Below is a small trained network, with its code and all its weights. Each question gives an input and a class and asks what happens when units are switched off, that is, made to give their printed mean instead of their output.

import numpy as np


def w(rows, s, z=0):
    codes = np.array(rows[::2]) - 128.0
    scale = np.full(codes.shape[1], s)
    scale[-1] = z or s
    return codes * scale


def f(y):
    return y / 2 * (1 + np.tanh(0.7978845608 * (y + 0.044715 * y**3)))


def log_softmax(a):
    a = a - a.max(-1, keepdims=True)
    return a - np.log(np.exp(a).sum(-1, keepdims=True))


def net(x, mask):
    res = np.array(x, float).reshape(1, 5) / 4 @ E
    y = f(res @ A[0][:, :-1].T + A[0][:, -1])
    res = res + np.where(mask, y, B[0][:, -1]) @ B[0][:, :-1]
    return log_softmax(res[-1] @ U[:, :-1].T + U[:, -1])


A, B = {}, {}
E = w([
[126,132,127,128],'x0',
[183,56,155,152],'x1',
[47,50,90,22],'x2',
[43,100,190,167],'x3',
[171,162,255,63],'x4',
],0.0093)
A[0] = w([
[108,127,85,166,85],'neuron 1',
[141,60,149,115,155],'neuron 2',
[205,126,85,90,66],'neuron 3',
[165,189,171,83,194],'neuron 4',
[115,97,177,114,254],'neuron 5',
[93,99,122,90,55],'neuron 6',
[163,181,124,153,145],'neuron 7',
[83,179,121,108,182],'neuron 8',
[49,121,180,168,58],'neuron 9',
[121,105,47,145,88],'neuron 10',
[123,117,77,153,88],'neuron 11',
[93,111,109,63,39],'neuron 12',
[67,52,23,25,122],'neuron 13',
[119,93,150,4,216],'neuron 14',
[146,240,92,194,76],'neuron 15',
[132,149,145,156,85],'neuron 16',
[67,229,107,104,103],'neuron 17',
[167,203,63,69,58],'neuron 18',
[209,128,78,66,106],'neuron 19',
[145,166,127,182,47],'neuron 20',
[153,105,136,135,245],'neuron 21',
[120,116,99,156,64],'neuron 22',
[172,141,170,46,98],'neuron 23',
[149,129,186,99,103],'neuron 24',
[162,68,83,164,131],'neuron 25',
],0.014,0.0069)
B[0] = w([
[109,212,116,41,160],'neuron 1',
[155,160,94,180,157],'neuron 2',
[36,85,183,116,159],'neuron 3',
[100,137,81,127,187],'neuron 4',
[101,125,92,155,181],'neuron 5',
[149,156,185,141,148],'neuron 6',
[176,136,144,173,174],'neuron 7',
[151,106,69,176,163],'neuron 8',
[23,100,254,100,157],'neuron 9',
[111,165,114,107,184],'neuron 10',
[96,181,133,87,160],'neuron 11',
[195,158,194,125,156],'neuron 12',
[171,147,167,164,248],'neuron 13',
[161,152,127,170,210],'neuron 14',
[149,131,168,144,202],'neuron 15',
[189,151,173,100,136],'neuron 16',
[105,94,34,227,169],'neuron 17',
[61,82,195,120,174],'neuron 18',
[57,65,195,165,175],'neuron 19',
[161,143,199,101,155],'neuron 20',
[107,112,26,184,171],'neuron 21',
[106,177,173,95,140],'neuron 22',
[97,204,115,103,169],'neuron 23',
[87,182,93,89,157],'neuron 24',
[70,186,97,150,173],'neuron 25',
],0.0092,0.016)
U = w([
[78,249,98,35,102],'0',
[36,22,217,131,121],'1',
[136,91,66,207,210],'2',
[230,146,187,161,51],'3',
[132,99,89,170,254],'4',
[185,11,22,126,99],'5',
[163,17,68,33,53],'6',
],0.011,0.009)

Each question gives the input, the list of numbers given to net, and the class t.
The units are the neurons (one row each of A and B). Each row of codes is followed by its name. A weight is (code - 128) times the scale printed after its matrix; where a second scale follows, it is the last column's (A, B and U).
mask holds one flag per neuron, in row order. A switched-off neuron (its flag False) gives its mean, the last column of its row in B, instead of its output. The means were averaged over made-up inputs and are rounded, as every weight is.
A unit's drop is (log p(t) with every unit on - log p(t) with that unit switched off) / (log p(t) with every unit on - log p(t) with every unit switched off).
The circuit of an input: a set's keep is (log p(t) with only the set's units on - log p(t) with every unit switched off) / (log p(t) with every unit on - log p(t) with every unit switched off). Starting from the 12 units with the biggest drops (on a tie, the unit counted first), units are removed one at a time, each time the one whose removal leaves the highest keep (on an exact tie, the one counted first), for as long as the keep stays at least 0.8.
units of the circuit, in order: the units of the circuit, biggest drop first
k most important neurons: the k neurons with the biggest drops, biggest first
drop of u: that unit's drop, to one decimal
input [1,7,-6,-6,0], class 2: units of the circuit, in order => neuron 21
input [-7,2,4,4,5], class 4: 2 most important neurons => neuron 1; neuron 14
input [-2,7,-6,-3,6], class 2: units of the circuit, in order => neuron 21; neuron 4
input [6,-8,1,-6,2], class 2: 3 most important neurons => neuron 17; neuron 8; neuron 9
input [7,-8,4,2,6], class 2: 2 most important neurons => neuron 17; neuron 8
input [-1,-4,-5,6,3], class 1: 2 most important neurons => neuron 9; neuron 14
input [1,-4,-1,-6,-6], class 0: 2 most important neurons => neuron 1; neuron 10
input [8,5,-7,-1,8], class 0: units of the circuit, in order => neuron 24; neuron 23
input [0,-2,6,-1,-6], class 0: 3 most important neurons => neuron 10; neuron 1; neuron 11
input [-2,-4,-3,-7,3], class 1: units of the circuit, in order => neuron 18; neuron 19
input [3,2,1,-4,-1], class 1: 2 most important neurons => neuron 19; neuron 17
input [-1,-4,-8,-5,-7], class 3: 2 most important neurons => neuron 15; neuron 7
input [2,-7,-3,-1,-8], class 0: 3 most important neurons => neuron 1; neuron 11; neuron 10
input [0,0,-7,7,-6], class 1: units of the circuit, in order => neuron 9
input [0,4,6,2,-1], class 3: units of the circuit, in order => neuron 13; neuron 12; neuron 14
input [3,2,6,5,-5], class 3: units of the circuit, in order => neuron 13; neuron 12; neuron 6
input [7,0,-7,7,2], class 1: 3 most important neurons => neuron 9; neuron 13; neuron 14
input [-4,5,-1,-8,-7], class 1: units of the circuit, in order => neuron 19; neuron 3
input [-5,3,-1,-5,4], class 1: drop of neuron 1 => 0.2
input [3,-8,-6,8,5], class 1: units of the circuit, in order => neuron 9
